Below is a small trained network, with its code and all its weights. Each question gives an input and a class and asks what happens when units are switched off, that is, made to give their printed mean instead of their output.

import numpy as np


def w(rows, s, z=0):
    codes = np.array(rows[::2]) - 128.0
    scale = np.full(codes.shape[1], s)
    scale[-1] = z or s
    return codes * scale


def f(y):
    return y / 2 * (1 + np.tanh(0.7978845608 * (y + 0.044715 * y**3)))


def log_softmax(a):
    a = a - a.max(-1, keepdims=True)
    return a - np.log(np.exp(a).sum(-1, keepdims=True))


def net(x, mask):
    res = np.array(x, float).reshape(1, 3) / 4 @ E
    y = f(res @ A[0][:, :-1].T + A[0][:, -1])
    res = res + np.where(mask, y, B[0][:, -1]) @ B[0][:, :-1]
    return log_softmax(res[-1] @ U[:, :-1].T + U[:, -1])


A, B = {}, {}
E = w([
[156,116,235,117,113,72,98,107,145],'x0',
[130,109,150,125,160,126,203,92,171],'x1',
[103,118,130,255,127,125,119,131,142],'x2',
],0.01)
A[0] = w([
[114,130,95,164,129,126,91,142,113,159],'neuron 0',
[129,124,136,135,125,124,112,128,132,124],'neuron 1',
[127,130,121,200,123,129,38,133,108,129],'neuron 2',
[121,139,43,169,117,144,118,138,103,252],'neuron 3',
[124,125,134,152,119,125,92,130,131,126],'neuron 4',
[116,133,93,157,128,130,104,139,113,176],'neuron 5',
[129,127,132,128,130,127,124,128,129,119],'neuron 6',
[147,121,211,154,123,111,46,128,128,155],'neuron 7',
[128,128,125,129,126,130,131,129,128,141],'neuron 8',
[126,128,90,105,143,131,175,129,123,177],'neuron 9',
[128,128,133,128,130,126,124,128,129,120],'neuron 10',
[134,139,110,69,122,126,70,141,92,168],'neuron 11',
[138,123,129,76,135,129,190,115,143,135],'neuron 12',
[134,134,125,120,126,128,122,130,118,124],'neuron 13',
[150,126,161,96,126,131,159,107,143,142],'neuron 14',
[130,124,86,114,120,137,167,128,130,218],'neuron 15',
[130,130,128,125,129,127,126,129,123,122],'neuron 16',
[130,130,140,123,130,125,126,123,130,134],'neuron 17',
[123,128,103,133,115,134,135,131,127,210],'neuron 18',
[134,118,147,143,117,121,93,129,137,129],'neuron 19',
[113,122,143,173,137,128,177,122,155,76],'neuron 20',
[128,128,131,126,129,127,127,126,129,127],'neuron 21',
[142,138,116,96,120,125,98,134,105,136],'neuron 22',
[132,121,134,55,132,127,212,113,154,137],'neuron 23',
[129,126,81,108,128,136,177,128,127,209],'neuron 24',
[127,120,143,206,129,121,213,110,174,39],'neuron 25',
[130,140,101,40,120,128,42,145,79,204],'neuron 26',
[128,126,117,124,126,131,139,129,128,160],'neuron 27',
[142,129,172,102,127,123,138,112,141,149],'neuron 28',
[129,127,116,124,127,131,141,129,126,157],'neuron 29',
[118,135,89,152,122,135,120,136,116,197],'neuron 30',
[130,129,137,124,130,125,127,124,130,132],'neuron 31',
[132,127,127,121,129,129,138,125,130,134],'neuron 32',
[130,127,104,115,134,132,159,130,124,170],'neuron 33',
[147,118,246,83,133,106,117,102,167,171],'neuron 34',
[129,129,134,125,130,126,127,125,130,129],'neuron 35',
[117,124,145,184,137,127,188,119,156,66],'neuron 36',
[133,121,143,141,120,122,99,128,136,128],'neuron 37',
],0.013,0.0031)
B[0] = w([
[117,121,77,149,173,117,132,152,116,166],'neuron 0',
[111,134,118,128,112,130,121,128,134,131],'neuron 1',
[53,155,58,180,106,121,140,165,101,194],'neuron 2',
[163,91,84,134,254,102,153,164,96,214],'neuron 3',
[91,142,102,137,110,131,125,133,126,144],'neuron 4',
[128,116,88,141,182,117,133,148,118,164],'neuron 5',
[125,128,124,128,122,128,125,129,132,127],'neuron 6',
[27,181,109,120,2,151,85,97,166,214],'neuron 7',
[130,128,130,127,133,128,130,128,125,130],'neuron 8',
[98,155,188,126,129,126,168,121,103,172],'neuron 9',
[126,128,124,128,121,127,125,128,132,128],'neuron 10',
[156,104,155,79,146,135,102,103,170,191],'neuron 11',
[114,148,138,177,104,119,177,145,79,183],'neuron 12',
[131,124,134,122,130,128,124,127,135,131],'neuron 13',
[163,122,102,171,116,130,140,138,99,170],'neuron 14',
[119,143,185,124,152,123,165,119,98,172],'neuron 15',
[129,127,131,127,128,128,126,128,132,128],'neuron 16',
[133,125,118,132,119,128,123,130,131,133],'neuron 17',
[138,124,136,127,163,124,141,131,112,151],'neuron 18',
[89,145,116,127,89,134,116,123,139,147],'neuron 19',
[151,114,146,80,138,133,106,114,150,153],'neuron 20',
[130,127,126,130,124,128,127,128,128,128],'neuron 21',
[141,115,144,102,134,130,114,118,151,157],'neuron 22',
[111,153,139,203,92,114,196,160,58,208],'neuron 23',
[105,153,197,123,144,124,172,117,96,181],'neuron 24',
[172,101,166,46,154,141,92,93,166,177],'neuron 25',
[171,92,172,54,167,141,93,83,186,227],'neuron 26',
[130,131,142,128,136,128,139,127,118,136],'neuron 27',
[167,113,89,155,110,130,118,137,123,170],'neuron 28',
[129,131,146,128,135,126,140,126,118,136],'neuron 29',
[141,113,106,134,190,117,135,144,115,166],'neuron 30',
[133,126,121,132,121,128,125,129,128,131],'neuron 31',
[132,131,133,135,126,128,137,127,117,132],'neuron 32',
[117,142,166,127,134,126,154,124,110,152],'neuron 33',
[215,80,15,174,68,130,70,159,144,248],'neuron 34',
[131,126,124,131,122,128,126,129,128,129],'neuron 35',
[156,111,151,69,141,134,101,108,156,160],'neuron 36',
[96,141,116,127,96,133,118,125,137,141],'neuron 37',
],0.023,0.011)
U = w([
[145,99,188,53,195,128,137,92,145,224],'0',
[146,109,58,204,132,100,139,198,89,229],'1',
[166,95,138,86,90,174,74,68,193,1],'2',
[39,253,111,171,87,136,122,139,130,62],'3',
[91,240,178,173,115,114,189,144,78,86],'4',
],0.0065,0.00079)

Each question gives the input, the list of numbers given to net, and the class t.
The units are the neurons (one row each of A and B). Each row of codes is followed by its name. A weight is (code - 128) times the scale printed after its matrix; where a second scale follows, it is the last column's (A, B and U).
mask holds one flag per neuron, in row order. A switched-off neuron (its flag False) gives its mean, the last column of its row in B, instead of its output. The means were averaged over made-up inputs and are rounded, as every weight is.
A unit's drop is (log p(t) with every unit on - log p(t) with that unit switched off) / (log p(t) with every unit on - log p(t) with every unit switched off).
The circuit of an input: a set's keep is (log p(t) with only the set's units on - log p(t) with every unit switched off) / (log p(t) with every unit on - log p(t) with every unit switched off). Starting from the 12 units with the biggest drops (on a tie, the unit counted first), units are removed one at a time, each time the one whose removal leaves the highest keep (on an exact tie, the one counted first), for as long as the keep stays at least 0.8.
circuit, biggest first: the units of the circuit, biggest drop first
unit that matters most: the unit with the biggest drop
top k neurons: the k neurons with the biggest drops, biggest first
drop of u: that unit's drop, to one decimal
input [-4,0,-7], class 0: circuit, biggest first => neuron 26; neuron 7
input [-1,2,-1], class 4: circuit, biggest first => neuron 34; neuron 26
input [-2,0,-2], class 0: top 2 neurons => neuron 2; neuron 7
input [8,-8,2], class 3: top 2 neurons => neuron 2; neuron 7
input [1,7,7], class 2: unit that matters most => neuron 3
input [1,5,1], class 2: top 3 neurons => neuron 3; neuron 25; neuron 2
input [4,0,-4], class 2: top 3 neurons => neuron 3; neuron 2; neuron 26
input [-1,8,0], class 4: top 2 neurons => neuron 23; neuron 26
input [8,-7,0], class 2: top 3 neurons => neuron 26; neuron 34; neuron 23
input [1,-7,3], class 3: top 2 neurons => neuron 34; neuron 7
input [3,-4,0], class 2: top 2 neurons => neuron 23; neuron 12
input [0,2,-2], class 4: top 2 neurons => neuron 34; neuron 3
input [-3,7,0], class 4: top 2 neurons => neuron 26; neuron 23
input [8,6,2], class 2: top neuron => neuron 25
input [3,0,6], class 3: top 2 neurons => neuron 26; neuron 2
input [1,-7,5], class 3: top 3 neurons => neuron 7; neuron 34; neuron 2
input [-5,-2,-8], class 0: drop of neuron 26 => 0.2
input [4,7,-8], class 1: drop of neuron 34 => 0.5
input [2,-1,3], class 3: drop of neuron 34 => 0.1
input [1,-8,-6], class 2: drop of neuron 3 => 0.2
